Here is a tiny trained network, its code and every weight. The questions are about switching its units off for an input and a target symbol, where a switched-off unit gives its printed mean instead of its output.

import numpy as np


def w(rows, s, z=0):
    codes = np.array(rows[::2]) - 128.0
    scale = np.full(codes.shape[1], s)
    scale[-1] = z or s
    return codes * scale


def norm(h):
    return h / np.sqrt((h * h).mean(-1, keepdims=True) + 1e-5)


def f(y):
    return np.maximum(y, 0)


def softmax(a):
    e = np.exp(a - a.max(-1, keepdims=True))
    return e / e.sum(-1, keepdims=True)


def log_softmax(a):
    a = a - a.max(-1, keepdims=True)
    return a - np.log(np.exp(a).sum(-1, keepdims=True))


def net(x, mask):
    ids = ['αβγδζθλμπτφψω'.index(c) for c in x.split()]
    T = len(ids)
    res = E[ids] + P[:T]
    u = 0
    for l in range(2):
        q, k, v = (norm(res) @ M[l].T for M in (Q, K, V))
        z = softmax(np.where(np.tri(T) > 0, q @ k.T / 3**0.5, -1e9)) @ v
        res = res + np.where(mask[u], z, O[l][:, -1]) @ O[l][:, :-1]
        u += 1
        y = f(norm(res) @ A[l][:, :-1].T + A[l][:, -1])
        res = res + np.where(mask[u : u + 16], y, B[l][:, -1]) @ B[l][:, :-1]
        u += 16
    return log_softmax(norm(res)[-1] @ U[:, :-1].T + U[:, -1])


Q, K, V, O, A, B = {}, {}, {}, {}, {}, {}
E = w([
[129,164,152,112,102,137,160],'α',
[128,145,155,83,183,76,214],'β',
[147,119,145,99,75,4,67],'γ',
[132,125,168,127,115,152,133],'δ',
[117,200,155,207,189,179,60],'ζ',
[18,155,48,85,155,140,153],'θ',
[174,118,123,182,82,168,111],'λ',
[75,155,58,199,110,132,23],'μ',
[174,123,157,144,106,125,127],'π',
[106,139,167,114,188,122,193],'τ',
[96,136,178,142,136,170,164],'φ',
[99,152,126,100,92,153,130],'ψ',
[142,66,105,158,176,100,114],'ω',
],0.02)
P = w([
[12,237,110,119,8,45,242],'0',
[219,164,83,142,156,149,208],'1',
[141,117,159,14,128,123,56],'2',
[52,86,204,128,83,63,163],'3',
[221,156,95,141,161,143,203],'4',
[164,102,126,30,129,150,64],'5',
[66,60,190,114,77,81,173],'6',
[222,155,92,146,155,148,203],'7',
[184,79,115,33,122,158,56],'8',
[58,33,170,91,67,101,200],'9',
],0.011)
Q[0] = w([
[180,161,49,254,228,184,229],'0.h0',
[85,238,108,61,200,154,167],'0.h0',
[82,60,157,75,204,51,120],'0.h0',
],0.0065)
K[0] = w([
[93,220,135,254,211,129,85],'0.h0',
[47,216,148,66,147,113,131],'0.h0',
[139,26,120,89,218,64,168],'0.h0',
],0.0097)
V[0] = w([
[118,200,173,198,204,124,75],'0.h0',
[143,244,115,125,157,173,114],'0.h0',
[117,164,178,128,145,124,3],'0.h0',
],0.0052)
O[0] = w([
[147,8,59,131,204,99,154,252],'0.h0',
[215,2,170,161,82,135,128,223],'0.h0',
[210,84,6,243,82,199,157,173],'0.h0',
],0.006,0.002)
A[0] = w([
[101,65,183,189,164,109,76,120],'0.n0',
[93,11,107,166,115,79,83,103],'0.n1',
[88,124,111,161,63,108,186,50],'0.n2',
[180,69,72,97,63,118,170,60],'0.n3',
[73,112,65,180,27,49,221,125],'0.n4',
[89,34,42,182,114,179,115,115],'0.n5',
[60,177,238,142,166,187,171,78],'0.n6',
[81,100,76,76,116,155,129,69],'0.n7',
[72,213,147,209,170,55,173,107],'0.n8',
[104,87,156,158,184,56,204,122],'0.n9',
[134,143,163,80,114,86,62,146],'0.n10',
[27,231,171,182,100,84,109,1],'0.n11',
[2,198,134,153,85,166,90,161],'0.n12',
[166,127,132,109,129,127,27,123],'0.n13',
[111,117,58,207,112,81,54,157],'0.n14',
[61,59,173,97,88,175,154,79],'0.n15',
],0.0087,0.0059)
B[0] = w([
[117,121,110,83,107,141,147,222],'0.n0',
[134,221,130,85,118,155,120,190],'0.n1',
[1,104,148,167,134,111,99,164],'0.n2',
[104,136,149,207,142,120,122,169],'0.n3',
[163,19,159,156,167,197,94,245],'0.n4',
[153,100,155,81,162,100,171,237],'0.n5',
[113,89,89,206,131,91,72,244],'0.n6',
[150,121,173,214,147,164,145,145],'0.n7',
[81,134,105,214,88,165,147,233],'0.n8',
[121,143,107,177,90,137,106,254],'0.n9',
[168,148,115,141,159,150,162,207],'0.n10',
[165,92,95,200,59,130,181,200],'0.n11',
[68,156,50,192,90,112,138,255],'0.n12',
[160,95,164,116,116,146,112,205],'0.n13',
[101,91,131,16,100,100,148,240],'0.n14',
[80,44,166,102,154,136,165,190],'0.n15',
],0.0099,0.0047)
Q[1] = w([
[139,95,62,146,157,130,195],'1.h0',
[108,140,160,194,153,63,206],'1.h0',
[38,141,193,38,230,192,1],'1.h0',
],0.0085)
K[1] = w([
[71,92,74,71,72,97,151],'1.h0',
[122,185,97,115,164,4,143],'1.h0',
[93,147,135,144,254,214,146],'1.h0',
],0.0081)
V[1] = w([
[118,165,178,177,173,79,75],'1.h0',
[139,140,199,186,204,229,161],'1.h0',
[194,4,183,165,34,19,90],'1.h0',
],0.0045)
O[1] = w([
[206,43,130,88,161,106,101,66],'1.h0',
[155,186,130,197,255,140,111,160],'1.h0',
[144,69,126,218,6,105,89,255],'1.h0',
],0.0061,0.0022)
A[1] = w([
[173,162,168,141,128,139,51,100],'1.n0',
[133,198,101,214,161,179,104,20],'1.n1',
[99,111,179,97,157,139,249,51],'1.n2',
[126,95,137,222,205,140,189,163],'1.n3',
[131,116,202,182,93,204,148,135],'1.n4',
[191,99,194,66,29,134,174,81],'1.n5',
[40,100,61,70,126,125,41,2],'1.n6',
[156,109,175,105,97,73,74,132],'1.n7',
[61,48,124,146,15,103,98,74],'1.n8',
[165,57,164,78,255,151,120,29],'1.n9',
[156,69,65,157,70,98,195,89],'1.n10',
[187,176,112,146,82,31,231,3],'1.n11',
[60,92,51,61,99,223,78,72],'1.n12',
[108,209,13,138,114,24,97,143],'1.n13',
[26,206,79,66,26,40,108,27],'1.n14',
[159,90,86,42,202,90,30,69],'1.n15',
],0.0087,0.004)
B[1] = w([
[156,175,154,177,97,123,122,150],'1.n0',
[89,134,209,75,116,148,138,146],'1.n1',
[209,134,149,100,44,106,121,158],'1.n2',
[173,143,93,57,152,107,87,254],'1.n3',
[94,84,129,90,142,92,118,208],'1.n4',
[69,193,81,154,160,146,173,168],'1.n5',
[144,139,157,132,215,123,56,145],'1.n6',
[111,81,97,160,120,113,156,150],'1.n7',
[81,16,127,162,131,162,150,234],'1.n8',
[181,89,114,178,149,152,194,200],'1.n9',
[79,181,105,83,144,189,83,219],'1.n10',
[59,31,154,128,135,184,137,152],'1.n11',
[151,146,221,65,117,85,164,176],'1.n12',
[181,160,141,186,34,82,157,154],'1.n13',
[189,107,113,170,223,111,77,151],'1.n14',
[120,113,98,107,30,255,100,176],'1.n15',
],0.0099,0.0088)
U = w([
[142,180,215,143,130,208,51,152],'α',
[186,118,180,139,118,70,27,138],'β',
[79,108,95,209,76,134,155,174],'γ',
[86,147,82,22,107,207,110,15],'δ',
[125,192,167,138,190,102,96,247],'ζ',
[105,103,255,72,118,110,116,108],'θ',
[198,161,182,238,118,96,119,132],'λ',
[88,58,208,138,204,119,71,89],'μ',
[183,128,197,132,79,76,194,161],'π',
[92,222,126,148,140,172,163,122],'τ',
[207,103,52,161,220,113,121,93],'φ',
[157,185,89,120,54,99,61,146],'ψ',
[130,143,223,206,207,176,206,3],'ω',
],0.01,0.0048)

Each question gives the input, a string of symbols that net reads in full, and the target symbol t.
The units are the heads (3 rows each of Q, K, V and O) and the neurons (one row each of A and B). Each row of codes is followed by its name. A weight is (code - 128) times the scale printed after its matrix; where a second scale follows, it is the last column's (O, A, B and U).
mask holds one flag per unit, layer by layer, with each layer's heads first. A switched-off unit (its flag False) gives its mean, the last column of its rows in O or B, instead of its output. The means were averaged over made-up inputs and are rounded, as every weight is.
A unit's drop is (log p(t) with every unit on - log p(t) with that unit switched off) / (log p(t) with every unit on - log p(t) with every unit switched off).
The circuit of an input: a set's keep is (log p(t) with only the set's units on - log p(t) with every unit switched off) / (log p(t) with every unit on - log p(t) with every unit switched off). Starting from the 12 units with the biggest drops (on a tie, the unit counted first), units are removed one at a time, each time the one whose removal leaves the highest keep (on an exact tie, the one counted first), for as long as the keep stays at least 0.8.
circuit, biggest first: the units of the circuit, biggest drop first
unit that matters most: the unit with the biggest drop
top k neurons: the k neurons with the biggest drops, biggest first
k most important neurons of layer l: the k neurons of layer l with the biggest drops, biggest first
drop of u: that unit's drop, to one decimal
input ζ α ω, target δ: 3 most important neurons of layer 0	(0.n14; 0.n1; 0.n4)
input φ π ζ α μ, target δ: circuit, biggest first	(0.n14; 1.n10)
input π θ μ ζ φ, target φ: circuit, biggest first	(0.h0; 1.n3)
input ψ ζ π β, target γ: circuit, biggest first	(0.n9)
input γ δ β ζ ω τ, target φ: circuit, biggest first	(1.n9; 0.n14; 1.n3)
input ω ψ β, target π: 4 most important neurons of layer 1	(1.n10; 1.n2; 1.n3; 1.n8)
input β β ψ ω ω ω δ ω, target ψ: top 3 neurons	(1.n13; 0.n4; 0.n9)
input ζ α π θ π ζ ζ, target θ: 3 most important neurons of layer 0	(0.n0; 0.n1; 0.n5)
input ζ ζ ω λ λ, target φ: 2 most important neurons of layer 1	(1.n15; 1.n8)
input λ π ζ β λ τ ζ, target μ: 2 most important neurons of layer 0	(0.n14; 0.n11)
input λ λ θ δ ω, target ψ: top 3 neurons	(1.n13; 0.n9; 0.n4)
input β π α β ζ μ, target β: 3 most important neurons of layer 0	(0.n12; 0.n14; 0.n4)
input α δ μ β λ β ω ψ, target δ: 2 most important neurons of layer 0	(0.n6; 0.n9)
input π λ τ φ π π μ ζ ψ, target θ: circuit, biggest first	(1.n12)
input ζ ζ β ζ π ω, target δ: top 2 neurons	(1.n15; 0.n14)
input ψ δ ψ ω ζ θ ζ ζ φ, target μ: top 2 neurons	(0.n6; 0.n5)
input β γ ω ψ ω, target γ: 2 most important neurons of layer 1	(1.n13; 1.n8)
input β β μ, target β: 4 most important neurons of layer 1	(1.n14; 1.n13; 1.n12; 1.n6)
input ω ω δ ω λ, target α: top 2 neurons	(0.n14; 1.n8)
input β ψ ζ δ β ζ ψ α φ, target μ: unit that matters most	0.n6
input ω ζ ζ ζ, target θ: top 3 neurons	(0.n0; 0.n1; 0.n14)
input β δ β μ ζ ζ ζ π β ζ, target π: top 2 neurons	(0.n5; 0.n1)
input λ ω φ α φ ψ π θ, target τ: top 2 neurons	(0.n12; 1.n8)
input θ λ δ τ λ β β τ, target ζ: 2 most important neurons of layer 1	(1.n3; 1.n8)
input β μ δ λ ω ω ζ δ β ω, target θ: 2 most important neurons of layer 0	(0.n1; 0.n6)
input α β γ μ β δ β γ, target γ: top 2 neurons	(1.n5; 1.n3)
input μ ω λ, target γ: unit that matters most	1.n5
input τ ζ δ, target ω: 2 most important neurons of layer 1	(1.n5; 1.n3)
input ζ λ ζ λ θ γ λ β π, target λ: 2 most important neurons of layer 1	(1.n10; 1.n0)
input ψ ζ ζ β ζ, target φ: drop of 0.n13	0.0
